Below is a small trained network, with its code and all its weights. Each question gives an input and a class and asks what happens when units are switched off, that is, made to give their printed mean instead of their output.

import numpy as np


def w(rows, s, z=0):
    codes = np.array(rows[::2]) - 128.0
    scale = np.full(codes.shape[1], s)
    scale[-1] = z or s
    return codes * scale


def f(y):
    return np.maximum(y, 0)


def log_softmax(a):
    a = a - a.max(-1, keepdims=True)
    return a - np.log(np.exp(a).sum(-1, keepdims=True))


def net(x, mask):
    res = np.array(x, float).reshape(1, 3) / 4 @ E
    y = f(res @ A[0][:, :-1].T + A[0][:, -1])
    res = res + np.where(mask, y, B[0][:, -1]) @ B[0][:, :-1]
    return log_softmax(res[-1] @ U[:, :-1].T + U[:, -1])


A, B = {}, {}
E = w([
[95,187,133,228,8,177],'x0',
[131,135,199,185,233,177],'x1',
[119,68,114,115,173,254],'x2',
],0.0096)
A[0] = w([
[140,113,145,122,151,150,113],'neuron 0',
[124,143,126,143,102,126,234],'neuron 1',
[124,122,93,128,50,183,92],'neuron 2',
[122,137,137,105,139,129,43],'neuron 3',
[117,120,131,141,112,121,185],'neuron 4',
[130,120,127,125,108,105,14],'neuron 5',
[117,122,151,88,119,64,73],'neuron 6',
[115,71,121,53,136,130,139],'neuron 7',
[131,135,127,98,132,59,63],'neuron 8',
[133,110,123,167,133,147,180],'neuron 9',
[110,117,128,121,105,153,2],'neuron 10',
[114,125,136,176,158,122,24],'neuron 11',
[119,110,125,166,110,251,171],'neuron 12',
[130,107,85,87,86,125,223],'neuron 13',
[129,143,114,102,135,65,64],'neuron 14',
[107,134,121,32,144,145,75],'neuron 15',
[121,106,143,104,211,189,140],'neuron 16',
[126,113,124,130,139,227,81],'neuron 17',
[159,92,91,51,144,149,146],'neuron 18',
[124,118,90,97,50,179,68],'neuron 19',
[139,132,160,198,117,118,38],'neuron 20',
[92,102,98,134,132,124,15],'neuron 21',
[124,139,137,143,138,134,134],'neuron 22',
],0.018,0.0037)
B[0] = w([
[144,112,112,159,94,149,167],'neuron 0',
[156,185,64,254,180,87,179],'neuron 1',
[163,17,142,154,99,101,207],'neuron 2',
[130,126,126,123,104,109,136],'neuron 3',
[145,161,88,196,148,114,154],'neuron 4',
[123,103,144,178,148,127,142],'neuron 5',
[204,119,134,86,81,152,183],'neuron 6',
[95,164,60,101,150,78,205],'neuron 7',
[177,96,140,132,176,179,187],'neuron 8',
[122,148,147,151,104,123,166],'neuron 9',
[161,130,149,127,126,137,143],'neuron 10',
[128,117,202,114,123,81,154],'neuron 11',
[136,182,224,95,156,223,249],'neuron 12',
[209,122,159,140,146,130,200],'neuron 13',
[161,81,152,124,178,178,182],'neuron 14',
[110,144,87,76,96,90,185],'neuron 15',
[131,16,132,215,74,177,246],'neuron 16',
[147,217,172,93,150,184,214],'neuron 17',
[81,159,44,114,177,85,212],'neuron 18',
[204,50,139,147,140,110,199],'neuron 19',
[103,153,93,135,110,66,173],'neuron 20',
[170,149,126,134,134,118,134],'neuron 21',
[183,185,94,161,77,126,148],'neuron 22',
],0.029,0.015)
U = w([
[28,82,173,60,70,86,34],'0',
[136,136,50,65,181,105,104],'1',
[89,57,2,164,108,60,216],'2',
[86,253,171,172,115,95,74],'3',
[67,101,165,146,50,88,40],'4',
[221,84,186,210,109,178,223],'5',
[75,120,89,178,88,216,1],'6',
],0.0067,0.004)

Each question gives the input, the list of numbers given to net, and the class t.
The units are the neurons (one row each of A and B). Each row of codes is followed by its name. A weight is (code - 128) times the scale printed after its matrix; where a second scale follows, it is the last column's (A, B and U).
mask holds one flag per neuron, in row order. A switched-off neuron (its flag False) gives its mean, the last column of its row in B, instead of its output. The means were averaged over made-up inputs and are rounded, as every weight is.
A unit's drop is (log p(t) with every unit on - log p(t) with that unit switched off) / (log p(t) with every unit on - log p(t) with every unit switched off).
The circuit of an input: a set's keep is (log p(t) with only the set's units on - log p(t) with every unit switched off) / (log p(t) with every unit on - log p(t) with every unit switched off). Starting from the 12 units with the biggest drops (on a tie, the unit counted first), units are removed one at a time, each time the one whose removal leaves the highest keep (on an exact tie, the one counted first), for as long as the keep stays at least 0.8.
units of the circuit, in order: the units of the circuit, biggest drop first
k most important neurons: the k neurons with the biggest drops, biggest first
drop of u: that unit's drop, to one decimal
input [7,-3,-4], class 2: units of the circuit, in order => [neuron 12]
input [-2,-3,1], class 1: units of the circuit, in order => [neuron 16; neuron 2]
input [-1,-4,4], class 1: units of the circuit, in order => [neuron 16; neuron 18]
input [-3,-8,2], class 2: 2 most important neurons => [neuron 12; neuron 17]
input [-7,-5,-7], class 1: 3 most important neurons => [neuron 16; neuron 7; neuron 18]
input [-5,2,6], class 6: 2 most important neurons => [neuron 16; neuron 17]
input [-5,1,7], class 6: 2 most important neurons => [neuron 16; neuron 17]
input [4,4,-6], class 3: 2 most important neurons => [neuron 16; neuron 2]
input [-8,-7,-8], class 1: 3 most important neurons => [neuron 7; neuron 18; neuron 16]
input [-6,6,8], class 6: 2 most important neurons => [neuron 16; neuron 18]
input [-2,-8,8], class 1: 2 most important neurons => [neuron 18; neuron 7]
input [-4,0,6], class 6: drop of neuron 16 => 0.8
input [-5,5,6], class 6: drop of neuron 16 => 0.5
input [-7,8,5], class 6: drop of neuron 18 => 0.3
